Below are the code and all the weights of a small trained network. Each question names an input and a class and asks about switching units off, where a switched-off unit gives its printed mean instead of its output.

import numpy as np


def w(rows, s, z=0):
    codes = np.array(rows[::2]) - 128.0
    scale = np.full(codes.shape[1], s)
    scale[-1] = z or s
    return codes * scale


def norm(h):
    return h / np.sqrt((h * h).mean(-1, keepdims=True) + 1e-5)


def f(y):
    return y / 2 * (1 + np.tanh(0.7978845608 * (y + 0.044715 * y**3)))


def log_softmax(a):
    a = a - a.max(-1, keepdims=True)
    return a - np.log(np.exp(a).sum(-1, keepdims=True))


def net(x, mask):
    res = np.array(x, float).reshape(1, 5) / 4 @ E
    u = 0
    for l in range(2):
        y = f(norm(res) @ A[l][:, :-1].T + A[l][:, -1])
        res = res + np.where(mask[u : u + 11], y, B[l][:, -1]) @ B[l][:, :-1]
        u += 11
    return log_softmax(norm(res)[-1] @ U[:, :-1].T + U[:, -1])


A, B = {}, {}
E = w([
[153,141,113,188,107,151,135,168,215,46,113],'x0',
[96,97,118,146,179,109,171,79,114,200,97],'x1',
[129,97,239,101,97,181,147,9,199,139,87],'x2',
[85,101,155,116,100,137,122,50,107,58,107],'x3',
[183,119,69,161,113,24,177,199,143,133,51],'x4',
],0.0014)
A[0] = w([
[113,124,191,102,70,137,160,48,242,65,74,76],'0.n0',
[153,98,91,143,128,70,194,152,162,222,62,93],'0.n1',
[169,95,177,198,138,152,181,88,217,138,85,149],'0.n2',
[50,148,182,113,166,189,87,92,87,159,170,59],'0.n3',
[131,120,107,4,65,123,35,141,57,109,159,6],'0.n4',
[105,122,139,170,108,97,178,77,184,139,92,141],'0.n5',
[144,158,44,199,108,180,123,208,169,43,129,49],'0.n6',
[127,139,69,182,160,83,95,97,88,127,101,120],'0.n7',
[172,137,50,136,122,148,83,207,165,167,213,141],'0.n8',
[162,126,47,98,95,99,99,165,63,120,182,153],'0.n9',
[126,81,208,131,37,148,156,58,168,64,105,102],'0.n10',
],0.0025,0.0011)
B[0] = w([
[208,159,171,195,188,102,105,62,103,81,76,253],'0.n0',
[148,94,153,107,74,152,160,118,146,186,77,194],'0.n1',
[130,161,146,94,133,87,146,105,68,92,82,223],'0.n2',
[118,94,113,86,128,160,87,68,126,195,214,192],'0.n3',
[110,243,153,93,100,136,171,139,92,136,118,149],'0.n4',
[165,113,171,161,80,95,108,138,51,135,114,179],'0.n5',
[60,126,139,151,183,117,39,158,207,105,150,166],'0.n6',
[133,73,110,141,53,218,135,165,149,90,122,136],'0.n7',
[129,162,212,95,169,97,159,125,166,119,119,169],'0.n8',
[96,161,155,152,122,137,167,88,158,38,68,173],'0.n9',
[163,63,183,141,253,125,114,137,134,107,85,235],'0.n10',
],0.0029,0.0019)
A[1] = w([
[66,42,14,188,95,94,139,150,58,98,112,19],'1.n0',
[169,89,166,111,76,145,147,49,81,207,64,187],'1.n1',
[92,149,110,146,167,128,35,160,232,49,203,69],'1.n2',
[175,135,129,167,192,164,129,29,76,89,157,122],'1.n3',
[71,140,31,78,93,119,203,181,133,114,118,128],'1.n4',
[116,141,113,67,158,169,80,44,99,190,251,5],'1.n5',
[203,160,142,158,154,53,158,206,174,109,65,195],'1.n6',
[150,85,157,137,192,93,204,171,140,235,101,111],'1.n7',
[111,227,158,53,84,119,134,160,34,65,206,22],'1.n8',
[54,109,123,83,138,190,86,62,88,183,227,39],'1.n9',
[139,145,51,107,154,89,173,200,151,215,192,107],'1.n10',
],0.003,0.0012)
B[1] = w([
[185,113,88,59,176,199,192,92,130,73,118,118],'1.n0',
[140,107,76,196,120,101,111,181,131,95,114,252],'1.n1',
[94,100,46,188,93,50,153,168,95,103,137,170],'1.n2',
[136,117,194,127,170,144,50,128,171,154,89,209],'1.n3',
[147,125,155,126,190,142,125,63,130,107,127,151],'1.n4',
[110,78,71,85,128,214,121,189,75,151,61,210],'1.n5',
[80,116,124,102,137,187,111,100,79,171,185,244],'1.n6',
[135,180,107,105,62,110,112,120,179,115,186,184],'1.n7',
[123,177,176,140,105,74,156,93,70,183,25,156],'1.n8',
[104,90,118,105,124,181,138,252,111,186,115,210],'1.n9',
[132,115,227,121,123,166,80,90,156,96,129,152],'1.n10',
],0.0038,0.0027)
U = w([
[18,150,38,228,146,38,121,227,142,22,197,208],'0',
[213,64,250,221,227,98,22,34,153,67,47,233],'1',
[139,206,176,66,91,138,136,114,229,195,253,112],'2',
[225,61,45,186,11,34,173,125,148,187,88,2],'3',
[83,49,113,57,160,247,87,232,58,236,68,218],'4',
[182,86,57,48,201,191,240,22,131,28,140,26],'5',
[81,255,201,86,121,66,180,97,29,138,54,8],'6',
],0.0071,0.0007)

Each question gives the input, the list of numbers given to net, and the class t.
The units are the neurons (one row each of A and B). Each row of codes is followed by its name. A weight is (code - 128) times the scale printed after its matrix; where a second scale follows, it is the last column's (A, B and U).
mask holds one flag per neuron, layer by layer. A switched-off neuron (its flag False) gives its mean, the last column of its row in B, instead of its output. The means were averaged over made-up inputs and are rounded, as every weight is.
A unit's drop is (log p(t) with every unit on - log p(t) with that unit switched off) / (log p(t) with every unit on - log p(t) with every unit switched off).
The circuit of an input: a set's keep is (log p(t) with only the set's units on - log p(t) with every unit switched off) / (log p(t) with every unit on - log p(t) with every unit switched off). Starting from the 12 units with the biggest drops (on a tie, the unit counted first), units are removed one at a time, each time the one whose removal leaves the highest keep (on an exact tie, the one counted first), for as long as the keep stays at least 0.8.
circuit, biggest first: the units of the circuit, biggest drop first
most important unit: the unit with the biggest drop
top k neurons: the k neurons with the biggest drops, biggest first
top k neurons in layer l: the k neurons of layer l with the biggest drops, biggest first
input [2,3,-4,8,7], class 5: circuit, biggest first -> (1.n0)
input [4,-4,3,-8,2], class 2: circuit, biggest first -> (1.n6, 1.n5)
input [-4,-3,-4,6,3], class 6: circuit, biggest first -> (0.n4, 1.n8)
input [1,5,3,3,5], class 3: circuit, biggest first -> (0.n1, 1.n7)
input [-5,-5,-2,7,6], class 6: top 2 neurons in layer 0 -> (0.n4, 0.n10)
input [-4,6,1,-8,5], class 3: top 3 neurons -> (0.n1, 1.n1, 0.n6)
input [-5,-5,-8,-5,-6], class 6: circuit, biggest first -> (1.n8, 0.n9)
input [-1,-6,-7,2,-6], class 6: top 2 neurons in layer 1 -> (1.n8, 1.n1)
input [-6,-1,0,6,4], class 5: circuit, biggest first -> (1.n0, 0.n8, 1.n9)
input [0,-7,-5,-6,-6], class 0: top 4 neurons in layer 0 -> (0.n6, 0.n2, 0.n5, 0.n1)
input [-5,2,2,8,7], class 3: top 2 neurons in layer 1 -> (1.n1, 1.n10)
input [1,-8,2,-3,7], class 0: top 2 neurons -> (0.n6, 1.n2)
input [-8,-8,6,4,-2], class 4: top 2 neurons -> (0.n3, 1.n5)
input [-8,8,-4,-5,3], class 2: top 2 neurons -> (1.n7, 1.n10)
input [5,6,-6,-3,7], class 5: top 3 neurons -> (1.n0, 1.n4, 1.n1)
input [2,5,0,-5,3], class 2: most important unit -> 1.n7
input [8,8,2,-8,7], class 2: top 2 neurons -> (1.n7, 1.n6)
input [-2,5,-5,-3,4], class 5: top 2 neurons in layer 0 -> (0.n7, 0.n9)
input [6,5,-1,3,7], class 5: top 2 neurons in layer 1 -> (1.n0, 1.n6)
input [4,-8,1,-2,-4], class 0: top neuron in layer 1 -> (1.n2)
input [-1,-3,-3,2,-3], class 6: top 2 neurons in layer 0 -> (0.n4, 0.n9)
